Here is a tiny trained network, its code and every weight. The questions are about switching its units off for an input and a target symbol, where a switched-off unit gives its printed mean instead of its output.

import numpy as np


def w(rows, s, z=0):
    codes = np.array(rows[::2]) - 128.0
    scale = np.full(codes.shape[1], s)
    scale[-1] = z or s
    return codes * scale


def f(y):
    return y / 2 * (1 + np.tanh(0.7978845608 * (y + 0.044715 * y**3)))


def softmax(a):
    e = np.exp(a - a.max(-1, keepdims=True))
    return e / e.sum(-1, keepdims=True)


def log_softmax(a):
    a = a - a.max(-1, keepdims=True)
    return a - np.log(np.exp(a).sum(-1, keepdims=True))


def net(x, mask):
    ids = ['ΓΞΣαβεζηθλμφψω'.index(c) for c in x.split()]
    T = len(ids)
    res = E[ids] + P[:T]
    u = 0
    for l in range(2):
        r = res
        for j in range(2):
            rows = slice(3 * j, 3 * j + 3)
            q, k, v = (r @ M[l][rows].T for M in (Q, K, V))
            z = softmax(np.where(np.tri(T) > 0, q @ k.T / 3**0.5, -1e9)) @ v
            o = O[l][rows]
            res = res + np.where(mask[u + j], z, o[:, -1]) @ o[:, :-1]
        u += 2
        y = f(res @ A[l][:, :-1].T + A[l][:, -1])
        res = res + np.where(mask[u : u + 8], y, B[l][:, -1]) @ B[l][:, :-1]
        u += 8
    return log_softmax(res[-1] @ U[:, :-1].T + U[:, -1])


Q, K, V, O, A, B = {}, {}, {}, {}, {}, {}
E = w([
[161,194,181],'Γ',
[144,143,192],'Ξ',
[95,126,242],'Σ',
[94,24,123],'α',
[145,114,200],'β',
[79,6,154],'ε',
[39,158,244],'ζ',
[170,137,137],'η',
[119,98,165],'θ',
[22,230,56],'λ',
[222,219,126],'μ',
[171,191,185],'φ',
[186,228,46],'ψ',
[153,122,160],'ω',
],0.018)
P = w([
[219,119,84],'0',
[122,255,120],'1',
[77,123,159],'2',
[227,101,146],'3',
[113,216,83],'4',
[48,84,154],'5',
],0.0097)
Q[0] = w([
[114,253,150],'0.h1',
[63,153,248],'0.h1',
[98,76,38],'0.h1',
[1,115,91],'0.h2',
[209,166,157],'0.h2',
[102,71,52],'0.h2',
],0.0088)
K[0] = w([
[118,216,60],'0.h1',
[136,101,139],'0.h1',
[129,131,11],'0.h1',
[169,95,245],'0.h2',
[102,214,199],'0.h2',
[29,1,235],'0.h2',
],0.0089)
V[0] = w([
[227,28,157],'0.h1',
[191,143,210],'0.h1',
[97,21,169],'0.h1',
[86,254,29],'0.h2',
[163,183,150],'0.h2',
[144,153,102],'0.h2',
],0.0078)
O[0] = w([
[121,48,204,69],'0.h1',
[101,1,88,160],'0.h1',
[166,155,172,37],'0.h1',
[65,40,150,249],'0.h2',
[169,79,91,188],'0.h2',
[173,60,20,163],'0.h2',
],0.007,0.011)
A[0] = w([
[113,128,124,89],'0.n1',
[184,7,81,157],'0.n2',
[255,206,109,220],'0.n3',
[88,223,93,253],'0.n4',
[159,146,43,109],'0.n5',
[15,98,140,131],'0.n6',
[111,59,74,125],'0.n7',
[9,241,151,85],'0.n8',
],0.0085,0.0028)
B[0] = w([
[109,121,84,127],'0.n1',
[154,141,173,254],'0.n2',
[184,62,158,166],'0.n3',
[109,114,105,218],'0.n4',
[198,53,207,207],'0.n5',
[173,178,2,192],'0.n6',
[106,181,131,213],'0.n7',
[43,53,111,197],'0.n8',
],0.0083,0.0079)
Q[1] = w([
[111,123,255],'1.h1',
[121,199,129],'1.h1',
[167,170,119],'1.h1',
[104,86,77],'1.h2',
[197,147,146],'1.h2',
[187,105,168],'1.h2',
],0.0098)
K[1] = w([
[183,104,84],'1.h1',
[115,179,217],'1.h1',
[239,120,180],'1.h1',
[96,2,191],'1.h2',
[163,146,99],'1.h2',
[130,196,34],'1.h2',
],0.0093)
V[1] = w([
[157,193,210],'1.h1',
[227,167,154],'1.h1',
[138,89,125],'1.h1',
[216,30,187],'1.h2',
[115,174,84],'1.h2',
[3,165,209],'1.h2',
],0.011)
O[1] = w([
[143,17,3,1],'1.h1',
[4,99,138,44],'1.h1',
[112,85,171,156],'1.h1',
[139,182,132,233],'1.h2',
[13,113,59,93],'1.h2',
[55,138,125,35],'1.h2',
],0.0058,0.014)
A[1] = w([
[157,52,103,221],'1.n1',
[20,131,97,37],'1.n2',
[150,2,67,2],'1.n3',
[235,50,158,74],'1.n4',
[206,187,229,141],'1.n5',
[191,115,189,136],'1.n6',
[3,116,114,41],'1.n7',
[157,88,18,60],'1.n8',
],0.0086,0.002)
B[1] = w([
[132,91,255,144],'1.n1',
[59,71,137,129],'1.n2',
[78,174,116,135],'1.n3',
[19,219,40,190],'1.n4',
[81,78,101,252],'1.n5',
[90,50,85,193],'1.n6',
[128,121,131,130],'1.n7',
[124,238,91,129],'1.n8',
],0.0073,0.019)
U = w([
[160,136,112,215],'Γ',
[207,134,144,254],'Ξ',
[25,55,49,148],'Σ',
[150,108,144,87],'α',
[88,108,174,81],'β',
[152,188,16,167],'ε',
[90,91,124,166],'ζ',
[114,125,135,63],'η',
[166,149,122,88],'θ',
[113,254,136,50],'λ',
[156,125,124,123],'μ',
[75,206,228,114],'φ',
[126,117,112,37],'ψ',
[99,145,105,44],'ω',
],0.0084,0.006)

Each question gives the input, a string of symbols that net reads in full, and the target symbol t.
The units are the heads (3 rows each of Q, K, V and O) and the neurons (one row each of A and B). Each row of codes is followed by its name. A weight is (code - 128) times the scale printed after its matrix; where a second scale follows, it is the last column's (O, A, B and U).
mask holds one flag per unit, layer by layer, with each layer's heads first. A switched-off unit (its flag False) gives its mean, the last column of its rows in O or B, instead of its output. The means were averaged over made-up inputs and are rounded, as every weight is.
A unit's drop is (log p(t) with every unit on - log p(t) with that unit switched off) / (log p(t) with every unit on - log p(t) with every unit switched off).
The circuit of an input: a set's keep is (log p(t) with only the set's units on - log p(t) with every unit switched off) / (log p(t) with every unit on - log p(t) with every unit switched off). Starting from the 12 units with the biggest drops (on a tie, the unit counted first), units are removed one at a time, each time the one whose removal leaves the highest keep (on an exact tie, the one counted first), for as long as the keep stays at least 0.8.
units of the circuit, in order: the units of the circuit, biggest drop first
unit that matters most: the unit with the biggest drop
k most important neurons: the k neurons with the biggest drops, biggest first
k most important neurons of layer l: the k neurons of layer l with the biggest drops, biggest first
heads that matter: for each layer, one digit per head in row order, 1 if its drop is at least 0.15 and else 0, layers parted by /
drop when u is switched off: that unit's drop, to one decimal
input λ Γ Ξ η, target Σ: units of the circuit, in order => 1.n6, 1.n4
input λ Γ ζ Γ λ, target φ: unit that matters most => 1.h1
input Γ λ φ θ, target Σ: heads that matter => 10 / 10
input α ψ ε ω, target Σ: heads that matter => 10 / 00
input Γ Γ ψ β, target Σ: units of the circuit, in order => 1.n4, 0.h1
input Γ Σ Γ β, target Σ: units of the circuit, in order => 1.n4, 1.n6
input Γ ψ φ η, target Σ: 2 most important neurons => 1.n4, 1.n6
input Ξ ε Ξ Γ, target Σ: 2 most important neurons of layer 0 => 0.n3, 0.n7
input ψ ω λ Γ, target Σ: 3 most important neurons of layer 1 => 1.n5, 1.n6, 1.n1
input Γ ζ Γ ψ, target Σ: 3 most important neurons => 0.n5, 0.n3, 1.n4
input Γ λ Γ φ, target Σ: heads that matter => 00 / 10
input Γ Γ ψ ω, target Σ: units of the circuit, in order => 1.n4, 0.h1
input ω Γ Γ φ, target Σ: heads that matter => 00 / 00
input Γ α λ, target λ: heads that matter => 00 / 10
input ψ ψ α, target φ: 2 most important neurons of layer 0 => 0.n5, 0.n3
input ψ λ ψ ζ Γ α, target φ: heads that matter => 11 / 00
input Γ ζ λ, target λ: 2 most important neurons of layer 0 => 0.n8, 0.n6
input Γ η Γ ψ, target Σ: most important neuron of layer 1 => 1.n4
input ψ ψ Γ Σ, target Σ: drop when 0.n6 is switched off => -0.1
input α ψ Γ Ξ, target Σ: drop when 0.n8 is switched off => 0.0
input ω ψ Ξ μ, target Σ: drop when 1.n4 is switched off => 0.2
